Below are the code and all the weights of a small trained network. Each question names an input and a target symbol and asks about switching units off, where a switched-off unit gives its printed mean instead of its output.

import numpy as np


def w(rows, s, z=0):
    codes = np.array(rows[::2]) - 128.0
    scale = np.full(codes.shape[1], s)
    scale[-1] = z or s
    return codes * scale


def f(y):
    return y / 2 * (1 + np.tanh(0.7978845608 * (y + 0.044715 * y**3)))


def softmax(a):
    e = np.exp(a - a.max(-1, keepdims=True))
    return e / e.sum(-1, keepdims=True)


def log_softmax(a):
    a = a - a.max(-1, keepdims=True)
    return a - np.log(np.exp(a).sum(-1, keepdims=True))


def net(x, mask):
    ids = ['ζθλπφω'.index(c) for c in x.split()]
    T = len(ids)
    res = E[ids] + P[:T]
    r = res
    for j in range(2):
        rows = slice(3 * j, 3 * j + 3)
        q, k, v = (r @ M[0][rows].T for M in (Q, K, V))
        z = softmax(np.where(np.tri(T) > 0, q @ k.T / 3**0.5, -1e9)) @ v
        o = O[0][rows]
        res = res + np.where(mask[j], z, o[:, -1]) @ o[:, :-1]
    y = f(res @ A[0][:, :-1].T + A[0][:, -1])
    res = res + np.where(mask[2:6], y, B[0][:, -1]) @ B[0][:, :-1]
    return log_softmax(res[-1] @ U[:, :-1].T + U[:, -1])


Q, K, V, O, A, B = {}, {}, {}, {}, {}, {}
E = w([
[104,248,61,71,53,60,182,251,114,102],'ζ',
[114,175,126,193,149,50,114,160,116,164],'θ',
[206,58,156,119,93,156,195,201,85,185],'λ',
[24,66,64,213,137,91,85,33,88,102],'π',
[98,176,79,91,171,124,133,40,45,129],'φ',
[200,113,56,165,204,209,160,100,200,187],'ω',
],0.016)
P = w([
[188,26,103,106,172,104,93,154,162,4],'0',
[161,122,127,142,207,114,162,114,117,48],'1',
[174,151,143,141,161,82,164,89,127,91],'2',
[131,125,108,145,138,108,148,108,119,139],'3',
[128,127,132,136,129,118,173,109,121,135],'4',
[133,126,125,136,119,122,154,125,110,149],'5',
[141,130,132,137,111,122,147,132,106,160],'6',
[139,124,135,130,99,114,133,129,113,183],'7',
[116,118,140,120,104,142,153,142,114,172],'8',
[126,111,131,130,82,128,126,143,109,203],'9',
[164,143,140,151,91,135,118,179,73,184],'10',
[104,109,136,103,101,153,118,161,115,194],'11',
[107,112,146,90,115,154,108,159,125,203],'12',
[118,130,169,77,119,167,142,176,119,161],'13',
],0.012)
Q[0] = w([
[135,115,170,93,75,145,155,215,122,227],'h1',
[131,138,62,20,147,189,165,77,3,178],'h1',
[135,38,228,175,104,215,43,90,140,71],'h1',
[149,174,50,218,120,165,166,89,255,163],'h2',
[107,83,123,152,124,150,128,161,22,196],'h2',
[107,123,135,132,205,91,185,47,63,130],'h2',
],0.0057)
K[0] = w([
[157,109,136,179,142,198,161,176,188,173],'h1',
[184,104,61,42,158,156,173,92,48,148],'h1',
[73,75,190,254,118,178,45,98,96,129],'h1',
[242,143,47,235,138,162,196,143,213,76],'h2',
[87,100,180,177,109,144,120,69,117,237],'h2',
[149,104,155,165,122,132,87,62,132,174],'h2',
],0.0067)
V[0] = w([
[79,129,139,185,50,82,127,82,91,62],'h1',
[153,51,156,164,105,155,102,88,85,107],'h1',
[179,146,103,62,130,139,201,186,165,213],'h1',
[168,92,142,168,221,112,68,109,151,59],'h2',
[187,137,104,201,79,76,131,174,92,110],'h2',
[93,137,2,52,123,95,129,121,146,77],'h2',
],0.0067)
O[0] = w([
[148,153,172,125,152,222,113,125,6,117,144],'h1',
[133,97,65,87,95,124,173,84,121,253,25],'h1',
[80,114,13,202,86,103,141,160,116,28,225],'h1',
[38,30,68,219,217,72,155,215,174,84,144],'h2',
[139,57,138,166,194,204,226,95,60,143,208],'h2',
[115,160,159,64,122,175,197,170,126,174,253],'h2',
],0.0069,0.0047)
A[0] = w([
[195,133,138,100,46,251,145,103,128,183,101],'n1',
[79,122,86,92,123,74,112,157,98,104,152],'n2',
[123,102,128,161,153,205,113,1,99,103,245],'n3',
[116,201,217,61,109,168,124,137,51,237,23],'n4',
],0.0084,0.0012)
B[0] = w([
[134,106,139,172,180,68,23,219,190,73,172],'n1',
[241,113,167,110,183,102,171,42,134,95,220],'n2',
[187,138,1,46,112,51,43,127,82,142,254],'n3',
[37,76,218,199,56,226,104,165,70,140,236],'n4',
],0.0092,0.0059)
U = w([
[51,75,179,210,116,212,73,185,124,111,126],'ζ',
[89,115,203,195,174,44,114,123,126,124,133],'θ',
[162,32,160,158,20,188,194,92,80,160,254],'λ',
[92,185,50,90,78,90,201,133,80,188,169],'π',
[124,125,153,139,121,99,121,138,154,157,94],'φ',
[255,153,27,52,166,28,101,90,164,49,39],'ω',
],0.0067,0.0037)

Each question gives the input, a string of symbols that net reads in full, and the target symbol t.
The units are the heads (3 rows each of Q, K, V and O) and the neurons (one row each of A and B). Each row of codes is followed by its name. A weight is (code - 128) times the scale printed after its matrix; where a second scale follows, it is the last column's (O, A, B and U).
mask holds one flag per unit, heads first, then neurons. A switched-off unit (its flag False) gives its mean, the last column of its rows in O or B, instead of its output. The means were averaged over made-up inputs and are rounded, as every weight is.
A unit's drop is (log p(t) with every unit on - log p(t) with that unit switched off) / (log p(t) with every unit on - log p(t) with every unit switched off).
The circuit of an input: a set's keep is (log p(t) with only the set's units on - log p(t) with every unit switched off) / (log p(t) with every unit on - log p(t) with every unit switched off). Starting from all 6 units, units are removed one at a time, each time the one whose removal leaves the highest keep (on an exact tie, the one counted first), for as long as the keep stays at least 0.8.
units of the circuit, in order: the units of the circuit, biggest drop first
top k neurons: the k neurons with the biggest drops, biggest first
heads that matter: for each layer, one digit per head in row order, 1 if its drop is at least 0.15 and else 0, layers parted by /
drop of u: that unit's drop, to one decimal
input φ θ φ, target π: heads that matter : 11
input φ ζ π φ π ω ζ φ φ, target ζ: units of the circuit, in order : [n4, h1]
input ω ζ θ θ ζ ω ζ ζ, target ζ: top 3 neurons : [n4, n1, n3]
input φ θ ζ π φ λ ω θ ω φ φ ζ π, target π: units of the circuit, in order : [n3, h1]
input θ ω ζ φ π λ π, target π: units of the circuit, in order : [h1, n3, n2]
input π π φ λ λ ζ θ φ ζ λ φ π ω φ, target ζ: heads that matter : 01
input ζ ω ζ λ ω φ φ ζ π ζ ζ λ ζ λ, target ζ: heads that matter : 01
input φ λ φ, target π: heads that matter : 10
input φ ω ζ ζ φ ζ ω, target ζ: units of the circuit, in order : [h2, n2]
input ζ λ λ λ ω λ ζ ζ φ, target ω: top 2 neurons : [n3, n4]
input θ λ λ φ ζ φ π λ φ θ λ ω, target ω: heads that matter : 01
input ζ ζ θ ω ζ ω λ φ, target ω: heads that matter : 10
input ω π ζ ζ ζ π ζ θ ζ ζ ω ζ ζ, target ζ: heads that matter : 01
input ζ ω φ π φ ζ φ φ π φ θ π ζ, target λ: top 2 neurons : [n4, n2]
input φ ζ θ φ φ λ θ ω, target ω: heads that matter : 00
input φ π π λ π π φ π ζ, target ω: heads that matter : 10
input ζ ζ π, target ω: top 2 neurons : [n3, n4]
input ζ λ λ π, target ω: top neuron : [n3]
input ζ φ ζ ζ, target λ: top 3 neurons : [n4, n3, n2]
input ω ζ ζ π φ θ ζ ω, target ζ: drop of n2 : 0.4
input ζ ω ω π ω λ ζ ζ ζ ζ λ, target ζ: drop of n3 : 0.5
input λ φ π φ ζ, target ω: drop of h2 : -0.1
